[[106 158 155 122]
 [110 147 152 123]
 [114 136 149 123]]
=>
[[147 152]
 [136 149]]

[[121 138 111]
 [127 100 123]
 [143 135 112]
 [136 138 139]]
=>
[[100 123]
 [135 112]]

[[138 122 126 142 101]
 [143 120 139 144 105]
 [121 135 113 122 126]]
=>
[[120 139]
 [135 113]]

[[149 133 148 145]
 [143 125 152 144]
 [146 129 148 143]
 [146 130 147 145]]
=>
[[125 152]
 [129 148]]

[[135 113 113 149]
 [124 130 131 130]
 [137 113 113 150]
 [124 148 149 111]]
=>
[[130 131]
 [113 113]]

[[114 103 145 147]
 [143 154 111 109]
 [143 154 111 109]]
=>
[[154 111]
 [154 111]]

[[135 112 149]
 [132 111 148]
 [131 151 110]
 [133 111 148]
 [129 151 110]]
=>
[[111 148]
 [151 110]]

[[147 129 120 127  99]
 [118 125 130 123 138]
 [154 130 130 119 141]
 [128 130 128 136 124]
 [153 130 127 119 130]]
=>
[[125 130]
 [130 130]]
---
[[104 153 102 155]
 [103 107 149 124]
 [153 101 154 100]
 [117 154 103 135]
 [103 106 143 152]]
=>
[[103 107 149]
 [153 101 154]]

[[116 117 132 123 133]
 [128 134 133 126 128]
 [153 109 120 125 121]
 [133 128 129 131 127]]
=>
[[128 134 133]
 [153 109 120]]

[[134 107 118 145 104]
 [104 145 156 104 140]
 [120 151 140 109 153]
 [147 104 105 150 109]]
=>
[[104 145 156]
 [120 151 140]]

[[129 128 128 128]
 [123 126 129 130]
 [127 124 125 131]
 [133 126 127 124]
 [123 137 154 136]]
=>
[[123 126 129]
 [127 124 125]]

[[139 120 116 135]
 [134 156 122 109]
 [147 118 131 125]
 [133 131 157 113]]
=>
[[134 156 122]
 [147 118 131]]

[[153 108 151 151]
 [153 108 151 150]
 [110 148 110 110]
 [153 108 151 151]]
=>
[[153 108 151]
 [110 148 110]]

[[144 129 110 118 138]
 [138 111 133 111 126]
 [129 152 117 127 136]
 [125 151 133 120 124]]
=>
[[138 111 133]
 [129 152 117]]
---
[[138 122 109 134 130 122 122 137 124]
 [135 112 127 126 134 145 138 131 127]
 [129 127 132 143 129 109 153 135 127]]
=>
[[138 135 129]
 [122 112 127]
 [109 127 132]
 [134 126 143]
 [130 134 129]
 [122 145 109]
 [122 138 153]
 [137 131 135]
 [124 127 127]]

[[120 123 133 130 138 130 129 155 140 131 131 120 126]
 [124 132 124 123 131 124 126 145 127 131 115 130 119]
 [131 124 138 157 140 125 130 127 116 121 129 131 136]
 [124 127 123 116 119 132 128 129 127 125 123 134 128]
 [127 124 122 124 132 129 125 122 128 136 131 132 129]
 [131 132 132 137 124 129 125 133 137 121 121 134 125]
 [128 126 127 139 127 126 137 128 120 125 136 135 131]]
=>
[[120 124 131 124 127 131 128]
 [123 132 124 127 124 132 126]
 [133 124 138 123 122 132 127]
 [130 123 157 116 124 137 139]
 [138 131 140 119 132 124 127]
 [130 124 125 132 129 129 126]
 [129 126 130 128 125 125 137]
 [155 145 127 129 122 133 128]
 [140 127 116 127 128 137 120]
 [131 131 121 125 136 121 125]
 [131 115 129 123 131 121 136]
 [120 130 131 134 132 134 135]
 [126 119 136 128 129 125 131]]

[[132 123 119 125 102 130 136]
 [131 124 121 125 102 131 135]]
=>
[[132 131]
 [123 124]
 [119 121]
 [125 125]
 [102 102]
 [130 131]
 [136 135]]

[[139 147 143 102 111 135 121 120 110]
 [109 105 134 134 140 135 126 120 156]
 [114 116 131 131 136 137 118 122 137]
 [144 135 118 141 114 112 111 127 130]
 [145 119 119 113 117 139 139 145 121]]
=>
[[139 109 114 144 145]
 [147 105 116 135 119]
 [143 134 131 118 119]
 [102 134 131 141 113]
 [111 140 136 114 117]
 [135 135 137 112 139]
 [121 126 118 111 139]
 [120 120 122 127 145]
 [110 156 137 130 121]]

[[142 132 139]
 [117 124 113]
 [137 133 128]
 [119 143 109]
 [147 127 142]
 [109 106 121]
 [132 104 134]]
=>
[[142 117 137 119 147 109 132]
 [132 124 133 143 127 106 104]
 [139 113 128 109 142 121 134]]

[[131 132 140 150 120 123]
 [126 127 137 149 119 129]
 [127 125 130 148 129 121]
 [126 120 136 152 130 125]]
=>
[[131 126 127 126]
 [132 127 125 120]
 [140 137 130 136]
 [150 149 148 152]
 [120 119 129 130]
 [123 129 121 125]]

[[106 135 137 115]
 [105 135 137 115]
 [132 137 117 137]
 [129 130 112 129]
 [139 153 114 143]
 [142 144 126 136]]
=>
[[106 105 132 129 139 142]
 [135 135 137 130 153 144]
 [137 137 117 112 114 126]
 [115 115 137 129 143 136]]
